Below are the code and all the weights of a small trained network. Each question names an input and a target symbol and asks about switching units off, where a switched-off unit gives its printed mean instead of its output.

import numpy as np


def w(rows, s, z=0):
    codes = np.array(rows[::2]) - 128.0
    scale = np.full(codes.shape[1], s)
    scale[-1] = z or s
    return codes * scale


def softmax(a):
    e = np.exp(a - a.max(-1, keepdims=True))
    return e / e.sum(-1, keepdims=True)


def log_softmax(a):
    a = a - a.max(-1, keepdims=True)
    return a - np.log(np.exp(a).sum(-1, keepdims=True))


def net(x, mask):
    ids = ['ΘΣΩαβεζηλξτφ'.index(c) for c in x.split()]
    T = len(ids)
    res = E[ids] + P[:T]
    u = 0
    for l in range(3):
        r = res
        for j in range(3):
            rows = slice(2 * j, 2 * j + 2)
            q, k, v = (r @ M[l][rows].T for M in (Q, K, V))
            z = softmax(np.where(np.tri(T) > 0, q @ k.T / 2**0.5, -1e9)) @ v
            o = O[l][rows]
            res = res + np.where(mask[u + j], z, o[:, -1]) @ o[:, :-1]
        u += 3
    return log_softmax(res[-1] @ U[:, :-1].T + U[:, -1])


Q, K, V, O = {}, {}, {}, {}
E = w([
[124,191,142,71,240,161,90,80],'Θ',
[79,133,174,203,90,108,185,109],'Σ',
[55,20,175,214,126,111,120,166],'Ω',
[105,123,102,212,217,87,91,170],'α',
[135,97,60,185,104,129,66,26],'β',
[126,184,211,75,115,211,93,137],'ε',
[153,174,170,198,104,140,90,253],'ζ',
[61,107,98,147,155,197,38,70],'η',
[73,148,212,146,221,77,149,104],'λ',
[222,86,108,111,97,134,158,157],'ξ',
[75,119,124,137,187,138,186,54],'τ',
[89,69,108,109,91,198,140,55],'φ',
],0.012)
P = w([
[248,24,183,179,218,177,99,94],'0',
[97,124,90,78,122,74,44,133],'1',
[94,123,115,138,145,177,198,128],'2',
[89,119,125,90,119,62,64,124],'3',
[109,195,134,167,131,177,160,105],'4',
[89,119,143,93,116,51,75,116],'5',
[117,216,180,185,125,176,139,82],'6',
],0.012)
Q[0] = w([
[104,113,126,200,242,50,116,135],'0.h0',
[165,103,121,158,44,61,92,200],'0.h0',
[119,205,185,73,130,160,124,255],'0.h1',
[201,111,111,94,81,110,107,159],'0.h1',
[204,120,172,60,86,130,72,143],'0.h2',
[126,100,131,56,125,106,67,184],'0.h2',
],0.0096)
K[0] = w([
[84,116,117,185,211,75,124,145],'0.h0',
[171,113,93,237,46,82,154,254],'0.h0',
[148,204,190,83,149,166,138,249],'0.h1',
[204,80,61,90,82,142,137,187],'0.h1',
[62,214,126,162,88,155,130,122],'0.h2',
[39,168,111,121,87,67,92,131],'0.h2',
],0.0094)
V[0] = w([
[151,89,115,153,138,61,118,194],'0.h0',
[153,104,158,126,95,132,117,232],'0.h0',
[222,78,104,70,159,123,137,128],'0.h1',
[99,160,206,198,152,144,93,103],'0.h1',
[149,72,114,120,151,13,98,196],'0.h2',
[62,164,95,1,82,52,139,145],'0.h2',
],0.0066)
O[0] = w([
[76,194,151,143,146,109,116,114,120],'0.h0',
[148,139,196,136,163,86,90,62,120],'0.h0',
[137,145,174,180,147,111,121,33,158],'0.h1',
[152,108,68,156,183,160,170,213,167],'0.h1',
[114,104,175,165,155,69,83,211,137],'0.h2',
[74,138,123,2,130,54,91,153,1],'0.h2',
],0.0075,0.0077)
Q[1] = w([
[78,52,54,119,64,135,127,90],'1.h0',
[136,172,223,84,194,111,111,39],'1.h0',
[137,184,171,74,142,125,13,66],'1.h1',
[152,193,182,108,119,167,79,2],'1.h1',
[133,225,189,137,166,129,96,59],'1.h2',
[97,213,169,171,44,170,169,143],'1.h2',
],0.0071)
K[1] = w([
[174,88,129,147,128,214,141,75],'1.h0',
[131,64,232,71,234,99,42,69],'1.h0',
[213,97,155,202,138,242,253,90],'1.h1',
[234,42,192,198,223,193,99,61],'1.h1',
[180,87,133,166,218,166,45,35],'1.h2',
[179,161,149,175,101,185,206,143],'1.h2',
],0.007)
V[1] = w([
[217,149,236,254,122,151,147,147],'1.h0',
[92,105,127,101,168,89,81,96],'1.h0',
[198,111,186,143,160,180,162,111],'1.h1',
[75,174,110,46,99,44,73,114],'1.h1',
[178,93,129,177,143,115,159,143],'1.h2',
[200,48,133,156,252,204,145,108],'1.h2',
],0.0048)
O[1] = w([
[86,41,2,116,110,217,149,78,214],'1.h0',
[141,176,111,190,96,1,153,146,115],'1.h0',
[106,171,157,128,193,151,100,57,195],'1.h1',
[147,105,78,138,46,101,191,210,40],'1.h1',
[100,175,137,123,70,135,167,136,179],'1.h2',
[96,191,175,229,84,163,229,93,249],'1.h2',
],0.0046,0.016)
Q[2] = w([
[199,49,43,83,105,169,97,197],'2.h0',
[180,145,82,144,217,158,178,156],'2.h0',
[90,141,61,90,237,140,102,179],'2.h1',
[178,91,137,172,104,126,134,16],'2.h1',
[95,141,104,253,169,157,78,119],'2.h2',
[64,165,137,18,107,96,160,89],'2.h2',
],0.0061)
K[2] = w([
[115,33,113,114,254,158,72,118],'2.h0',
[170,131,119,159,156,232,163,147],'2.h0',
[28,79,164,121,206,126,66,97],'2.h1',
[171,201,124,181,136,178,175,151],'2.h1',
[88,148,104,147,143,94,34,110],'2.h2',
[161,132,65,217,127,174,154,137],'2.h2',
],0.007)
V[2] = w([
[98,78,174,104,187,123,41,123],'2.h0',
[17,211,69,86,2,113,116,218],'2.h0',
[79,133,49,60,73,89,65,221],'2.h1',
[20,146,133,110,174,125,86,111],'2.h1',
[55,181,88,82,92,85,76,115],'2.h2',
[159,107,200,168,162,197,174,86],'2.h2',
],0.0052)
O[2] = w([
[27,96,140,171,153,170,139,134,109],'2.h0',
[120,153,181,148,2,165,92,112,17],'2.h0',
[48,141,107,152,177,97,189,45,1],'2.h1',
[118,179,154,191,83,100,128,63,116],'2.h1',
[167,144,152,189,130,162,64,92,98],'2.h2',
[84,143,137,69,95,118,192,163,207],'2.h2',
],0.0057,0.027)
U = w([
[144,114,82,118,165,149,166,156,158],'Θ',
[148,131,95,153,2,165,155,142,254],'Σ',
[128,193,187,194,143,161,106,112,97],'Ω',
[171,112,163,86,141,100,84,194,115],'α',
[86,50,174,167,109,112,118,119,203],'β',
[76,141,94,145,138,153,114,69,86],'ε',
[58,169,141,101,77,177,155,114,98],'ζ',
[140,128,106,122,138,156,60,115,61],'η',
[123,184,75,98,173,99,138,82,66],'λ',
[89,88,94,86,78,167,133,124,9],'ξ',
[109,119,156,143,117,62,192,148,145],'τ',
[158,138,116,169,180,65,90,109,139],'φ',
],0.0083,0.0043)

Each question gives the input, a string of symbols that net reads in full, and the target symbol t.
The units are the heads (2 rows each of Q, K, V and O). Each row of codes is followed by its name. A weight is (code - 128) times the scale printed after its matrix; where a second scale follows, it is the last column's (O and U).
mask holds one flag per head, layer by layer. A switched-off head (its flag False) gives its mean, the last column of its rows in O, instead of its output. The means were averaged over made-up inputs and are rounded, as every weight is.
A unit's drop is (log p(t) with every unit on - log p(t) with that unit switched off) / (log p(t) with every unit on - log p(t) with every unit switched off).
The circuit of an input: a set's keep is (log p(t) with only the set's units on - log p(t) with every unit switched off) / (log p(t) with every unit on - log p(t) with every unit switched off). Starting from all 9 units, units are removed one at a time, each time the one whose removal leaves the highest keep (on an exact tie, the one counted first), for as long as the keep stays at least 0.8.
circuit, biggest first: the units of the circuit, biggest drop first
unit that matters most: the unit with the biggest drop
heads that matter: for each layer, one digit per head in row order, 1 if its drop is at least 0.15 and else 0, layers parted by /
drop when u is switched off: that unit's drop, to one decimal
input Θ ξ ξ α ξ Σ, target Σ: circuit, biggest first	1.h1, 2.h0
input ε Θ ε Θ ε, target Ω: unit that matters most	0.h2
input ξ Σ ε ε β λ λ, target Σ: circuit, biggest first	1.h1, 0.h1, 2.h0
input Θ Θ ξ η Θ, target Ω: circuit, biggest first	1.h0, 0.h2
input λ α ε β ξ ζ λ, target Σ: circuit, biggest first	0.h1, 1.h1, 2.h0
input ξ ξ ζ φ, target ξ: circuit, biggest first	0.h2, 1.h0, 1.h2, 2.h0
input β ξ Ω ζ ε α, target φ: circuit, biggest first	0.h2, 2.h1, 2.h2
input ξ λ ξ, target Σ: circuit, biggest first	0.h1, 1.h1, 0.h2
input ξ ξ Σ λ ζ α, target φ: heads that matter	101 / 101 / 011
input λ α α ζ ε ε η, target Θ: heads that matter	111 / 110 / 100
input ξ ξ ξ Θ ε, target Θ: heads that matter	111 / 010 / 100
input ξ Ω ξ ξ Ω ξ λ, target Θ: circuit, biggest first	0.h1, 0.h0
input Ω λ β ζ ε α α, target Σ: heads that matter	001 / 010 / 100
input λ λ ε ξ, target α: heads that matter	011 / 011 / 010
input Θ β α ξ β, target Σ: unit that matters most	0.h0
input ε ζ ζ η λ Σ ε, target Σ: circuit, biggest first	0.h1, 2.h0
input Ω λ ε ξ ζ, target Θ: heads that matter	011 / 110 / 100
input Θ ξ ξ ζ Θ, target Σ: heads that matter	111 / 011 / 100
input ζ Ω Θ ζ Ω, target Σ: heads that matter	101 / 011 / 000
input ξ ε ξ ξ α ζ φ, target Θ: heads that matter	111 / 110 / 100
input ε ζ ξ Θ, target λ: heads that matter	101 / 011 / 011
input φ ε λ ξ ξ Θ Ω, target Θ: unit that matters most	0.h1
input τ λ α Θ, target λ: heads that matter	001 / 001 / 011
input ξ Ω φ ε Ω, target Σ: heads that matter	101 / 010 / 000
input λ ε ξ φ, target ξ: heads that matter	001 / 101 / 101
input ξ α ε α Ω η, target ε: heads that matter	011 / 101 / 110
input ξ φ λ ξ ε τ Θ, target Θ: unit that matters most	0.h0
input ξ Θ ξ Θ ξ η ε, target Θ: heads that matter	111 / 010 / 110
input λ τ λ α ξ ξ α, target Σ: drop when 0.h2 is switched off	0.3
input ε ξ ξ λ λ ξ β, target Θ: drop when 2.h0 is switched off	0.9
